[128 = 0]

[128 130 129 113 115 132 130 103 172 131 136 153 48 166 148 122 126 139 129 119 120 125 128 128 128 100 159 129 121 142 108 124 130 134 130 144 120] -> Q737 + (59)
[135 128 122 123 115 132 137 98 176 125 146 155 162 152 152 127 127 130 143 120 129 117 127 118 120 139 134 123 126 160 110 128 129 144 127 145 128] -> Q31 + (59)
[131 133 127 138 125 137 125 117 164 127 133 150 160 149 130 122 111 135 129 127 133 117 130 116 118 127 131 123 129 138 122 129 130 131 131 133 123] -> Q31 + (59)
[120 139 124 134 125 140 127 114 165 129 123 163 55 165 143 119 100 121 116 122 122 134 125 136 117 124 137 154 125 137 132 116 129 103 129 127 131] -> Q737 + (59)
[131 124 124 123 120 137 134 107 183 126 132 158 127 144 157 127 134 123 122 126 124 127 125 120 115 136 114 126 123 137 132 128 130 114 129 128 132] -> Q737 + (59)
[119 146 125 136 119 140 130 109 151 122 120 160 78 156 137 131 120 133 109 125 126 128 127 143 119 119 120 150 125 131 131 119 133 115 129 132 123] -> Q793 + (59)
[129 123 131 131 125 126 132 112 165 126 143 135 150 145 135 126 120 145 134 115 132 116 127 121 122 126 153 110 126 143 116 130 127 154 132 137 126] -> Q31 + (55)
[128 128 127 124 127 132 140 113 160 131 145 145 154 153 125 113 112 129 137 125 135 106 123 115 115 136 113 101 123 165 129 130 114 155 135 145 139] -> Q31 + (59)
[125 129 128 127 123 140 127 107 162 126 133 148 73 134 155 127 131 141 122 125 121 132 124 136 128 121 129 134 124 125 118 120 132 113 132 122 129] -> Q737 + (59)
[121 130 126 118 120 135 129 103 146 139 127 148 32 165 141 127 119 121 125 125 122 117 122 140 119 99 143 139 115 148 134 123 138 134 124 139 132] -> Q737 + (59)
[122 129 129 129 127 133 133 123 137 118 132 149 143 140 146 122 103 134 121 128 130 132 123 128 123 147 124 135 132 119 133 128 132 118 134 122 141] -> Q793 + (59)
[126 122 126 157 125 121 143 126 182 131 127 120 64 141 115 123 137 133 120 122 122 113 128 129 111 112 146 115 123 151 132 130 128 147 126 119 126] -> Q566 + (55)
[131 125 125 132 124 137 128 107 192 131 132 146 99 134 143 131 147 138 123 119 119 132 122 126 113 123 131 121 129 131 114 123 134 123 129 124 118] -> Q737 + (59)
[125 123 132 140 117 128 130 115 173 127 134 138 84 162 142 132 112 146 119 117 120 117 124 132 119 117 173 135 126 128 123 129 138 137 130 126 130] -> Q793 + (55)
[125 124 129 127 126 126 145 110 183 126 153 125 36 128 145 119 137 151 127 125 120 138 115 132 119 120 137 98 122 138 111 122 118 136 135 121 131] -> Q737 + (55)
[130 135 124 135 120 136 135 96 188 127 140 140 140 161 143 125 115 130 130 119 127 116 133 121 115 119 147 129 124 154 110 120 133 132 130 139 117] -> Q31 + (59)
[121 128 127 119 127 134 128 116 144 136 137 130 32 154 127 117 122 131 127 129 123 125 121 133 124 106 145 118 123 148 124 123 123 132 126 140 129] -> Q737 + (59)
[128 130 128 129 116 133 132 96 166 135 133 140 89 163 133 133 124 134 135 121 131 108 129 128 120 113 154 130 120 165 118 129 137 157 122 147 123] -> Q935 + (59)
[121 131 127 134 123 134 134 133 174 116 119 172 104 164 149 121 107 116 110 120 109 129 125 125 120 131 141 154 118 121 141 124 131 98 131 116 127] -> Q737 + (59)
[136 116 128 127 123 126 134 122 148 119 143 134 153 147 144 124 101 126 139 120 127 118 131 123 122 141 168 125 128 140 120 127 130 150 129 132 137] -> Q31 + (59)
[129 130 128 129 123 126 134 129 180 134 147 133 118 165 131 121 111 138 141 113 119 118 129 116 129 106 183 118 124 152 108 126 123 149 127 138 114] -> Q31 + (55)
[129 130 125 132 128 138 132 125 170 136 126 151 93 156 146 115 127 114 121 126 126 111 129 125 113 117 124 125 121 151 146 127 130 118 125 130 133] -> Q566 + (59)
[128 115 128 149 127 125 138 93 155 124 131 123 153 135 122 133 125 145 124 122 132 108 124 128 109 134 140 112 126 133 138 130 137 154 133 123 129] -> Q31 + (55)
[127 125 132 118 129 127 121 125 154 128 131 136 65 143 135 120 129 135 122 137 117 129 127 131 124 107 136 117 123 125 126 125 123 122 132 135 132] -> Q737 + (59)
[123 129 129 115 119 134 125 99 192 131 139 143 33 137 156 121 156 152 119 122 112 143 124 129 125 91 135 115 122 121 103 121 126 121 134 131 118] -> Q737 + (59)
[127 145 129 121 123 140 128 118 122 132 138 147 156 173 124 111 79 124 137 124 144 115 128 124 125 140 142 131 127 155 114 128 121 141 133 154 127] -> Q31 + (59)
